Here is a tiny trained network, its code and every weight. The questions are about switching its units off for an input and a target symbol, where a switched-off unit gives its printed mean instead of its output.

import numpy as np


def w(rows, s, z=0):
    codes = np.array(rows[::2]) - 128.0
    scale = np.full(codes.shape[1], s)
    scale[-1] = z or s
    return codes * scale


def f(y):
    return y / 2 * (1 + np.tanh(0.7978845608 * (y + 0.044715 * y**3)))


def softmax(a):
    e = np.exp(a - a.max(-1, keepdims=True))
    return e / e.sum(-1, keepdims=True)


def log_softmax(a):
    a = a - a.max(-1, keepdims=True)
    return a - np.log(np.exp(a).sum(-1, keepdims=True))


def net(x, mask):
    ids = ['Φαβγδθπω'.index(c) for c in x.split()]
    T = len(ids)
    res = E[ids] + P[:T]
    u = 0
    for l in range(2):
        q, k, v = (res @ M[l].T for M in (Q, K, V))
        z = softmax(np.where(np.tri(T) > 0, q @ k.T / 3**0.5, -1e9)) @ v
        res = res + np.where(mask[u], z, O[l][:, -1]) @ O[l][:, :-1]
        u += 1
        y = f(res @ A[l][:, :-1].T + A[l][:, -1])
        res = res + np.where(mask[u : u + 4], y, B[l][:, -1]) @ B[l][:, :-1]
        u += 4
    return log_softmax(res[-1] @ U[:, :-1].T + U[:, -1])


Q, K, V, O, A, B = {}, {}, {}, {}, {}, {}
E = w([
[178,214,197,69,2],'Φ',
[200,88,49,85,47],'α',
[99,136,79,195,51],'β',
[229,96,113,118,155],'γ',
[222,88,83,100,117],'δ',
[71,145,72,143,249],'θ',
[217,89,83,99,108],'π',
[144,207,175,57,177],'ω',
],0.01)
P = w([
[2,49,164,65,74],'0',
[52,67,172,89,87],'1',
[89,91,155,89,103],'2',
[118,114,139,91,108],'3',
[144,137,129,97,114],'4',
[164,160,120,106,119],'5',
[185,182,109,111,126],'6',
[203,206,100,120,136],'7',
[216,228,87,129,146],'8',
[226,253,76,139,159],'9',
],0.0061)
Q[0] = w([
[66,145,208,254,125],'0.h1',
[82,85,63,184,178],'0.h1',
[44,233,231,84,144],'0.h1',
],0.015)
K[0] = w([
[40,8,167,115,77],'0.h1',
[81,100,132,205,159],'0.h1',
[96,9,233,15,146],'0.h1',
],0.014)
V[0] = w([
[179,72,1,71,117],'0.h1',
[45,90,96,159,20],'0.h1',
[84,89,132,208,205],'0.h1',
],0.0092)
O[0] = w([
[79,97,255,68,147,254],'0.h1',
[158,183,112,93,202,187],'0.h1',
[207,188,128,130,39,19],'0.h1',
],0.0083,0.0041)
A[0] = w([
[149,167,147,165,117,255],'0.n1',
[68,135,97,150,46,169],'0.n2',
[94,7,105,160,61,150],'0.n3',
[98,121,228,154,83,90],'0.n4',
],0.02,0.0023)
B[0] = w([
[49,25,25,9,19,169],'0.n1',
[95,130,202,122,214,162],'0.n2',
[152,94,70,205,75,251],'0.n3',
[40,105,216,132,94,214],'0.n4',
],0.013,0.0024)
Q[1] = w([
[221,92,135,131,87],'1.h1',
[254,95,168,48,122],'1.h1',
[106,43,52,158,233],'1.h1',
],0.029)
K[1] = w([
[217,105,151,125,86],'1.h1',
[253,125,144,63,138],'1.h1',
[119,84,69,182,242],'1.h1',
],0.028)
V[1] = w([
[151,200,1,37,26],'1.h1',
[92,59,201,94,160],'1.h1',
[79,113,40,77,8],'1.h1',
],0.0062)
O[1] = w([
[129,179,243,233,140,16],'1.h1',
[175,205,5,123,187,253],'1.h1',
[248,196,239,181,244,104],'1.h1',
],0.0036,0.0035)
A[1] = w([
[175,98,76,163,171,67],'1.n1',
[253,149,95,98,5,2],'1.n2',
[206,145,75,127,21,174],'1.n3',
[52,95,172,162,246,138],'1.n4',
],0.027,0.0061)
B[1] = w([
[43,87,183,42,117,147],'1.n1',
[224,125,86,1,57,173],'1.n2',
[132,134,212,240,215,217],'1.n3',
[126,156,190,126,80,255],'1.n4',
],0.02,0.0082)
U = w([
[135,193,217,133,86,108],'Φ',
[165,117,60,39,185,250],'α',
[150,116,168,227,186,147],'β',
[161,30,140,178,47,116],'γ',
[108,85,192,122,174,59],'δ',
[159,3,128,190,32,125],'θ',
[233,115,149,145,97,95],'π',
[165,106,209,123,160,33],'ω',
],0.0063,0.012)

Each question gives the input, a string of symbols that net reads in full, and the target symbol t.
The units are the heads (3 rows each of Q, K, V and O) and the neurons (one row each of A and B). Each row of codes is followed by its name. A weight is (code - 128) times the scale printed after its matrix; where a second scale follows, it is the last column's (O, A, B and U).
mask holds one flag per unit, layer by layer, with each layer's heads first. A switched-off unit (its flag False) gives its mean, the last column of its rows in O or B, instead of its output. The means were averaged over made-up inputs and are rounded, as every weight is.
A unit's drop is (log p(t) with every unit on - log p(t) with that unit switched off) / (log p(t) with every unit on - log p(t) with every unit switched off).
The circuit of an input: a set's keep is (log p(t) with only the set's units on - log p(t) with every unit switched off) / (log p(t) with every unit on - log p(t) with every unit switched off). Starting from all 10 units, units are removed one at a time, each time the one whose removal leaves the highest keep (on an exact tie, the one counted first), for as long as the keep stays at least 0.8.
circuit, biggest first: the units of the circuit, biggest drop first
unit that matters most: the unit with the biggest drop
k most important neurons: the k neurons with the biggest drops, biggest first
top k neurons in layer l: the k neurons of layer l with the biggest drops, biggest first
input β α α θ θ Φ α, target δ: 2 most important neurons : [1.n1, 1.n3]
input π β γ β δ π, target θ: 4 most important neurons : [0.n3, 0.n4, 1.n3, 0.n2]
input γ ω β θ θ ω α β, target α: top 2 neurons in layer 0 : [0.n3, 0.n2]
input β γ α α γ, target Φ: 2 most important neurons : [0.n4, 1.n4]
input ω γ Φ π θ β ω θ β π, target α: circuit, biggest first : [1.n2]
input θ θ ω ω θ β δ γ, target θ: top 2 neurons in layer 0 : [0.n4, 0.n3]
input Φ β β Φ γ, target δ: top 3 neurons in layer 0 : [0.n4, 0.n3, 0.n1]
input α α α γ β, target Φ: top 2 neurons in layer 0 : [0.n3, 0.n4]
input ω γ θ α, target π: circuit, biggest first : [1.n2, 0.n3, 1.n3]
input δ α θ γ, target π: 4 most important neurons : [1.n2, 0.n3, 0.n2, 1.n3]
input α β β ω δ, target ω: 2 most important neurons : [1.n3, 1.n2]
input π θ β β δ δ γ γ, target β: 4 most important neurons : [0.n3, 0.n4, 0.n2, 1.n3]
input β θ ω θ θ θ, target β: circuit, biggest first : [0.h1, 1.n3, 0.n2]
input ω α Φ γ γ δ, target β: circuit, biggest first : [0.h1, 0.n3, 1.n3]
input γ θ β α, target α: 3 most important neurons : [1.n3, 1.n4, 0.n4]
input γ ω γ, target ω: 4 most important neurons : [1.n3, 1.n2, 0.n3, 1.n1]
input Φ β θ γ ω θ, target α: circuit, biggest first : [1.n3]
input β γ γ ω β ω π, target ω: 3 most important neurons : [1.n3, 1.n2, 1.n1]
input β Φ θ θ Φ δ, target δ: top 3 neurons in layer 1 : [1.n1, 1.n3, 1.n4]
input θ β γ θ β β β β γ, target α: circuit, biggest first : [1.n2, 0.n4]
input γ ω π α β ω β δ α δ, target Φ: circuit, biggest first : [0.h1, 0.n4, 1.n4]
input ω Φ β π β α β α θ π, target π: 4 most important neurons : [1.n2, 1.n3, 0.n2, 0.n3]
input Φ Φ γ β ω α γ β α, target α: circuit, biggest first : [1.n3, 0.h1, 1.n4]
input ω β Φ α θ Φ γ α, target β: circuit, biggest first : [1.n3]
input α Φ Φ δ, target δ: 2 most important neurons : [1.n1, 0.n3]
input ω α γ γ δ β, target Φ: 2 most important neurons : [0.n2, 1.n4]
input ω θ θ Φ β γ θ γ β, target α: unit that matters most : 0.n1
input θ β γ θ θ β β β, target β: circuit, biggest first : [1.n3, 0.h1]
input Φ β α Φ ω θ ω α ω α, target ω: top 3 neurons in layer 1 : [1.n3, 1.n2, 1.n1]
input δ θ β ω ω θ θ γ θ γ, target π: 3 most important neurons : [1.n2, 1.n3, 0.n2]
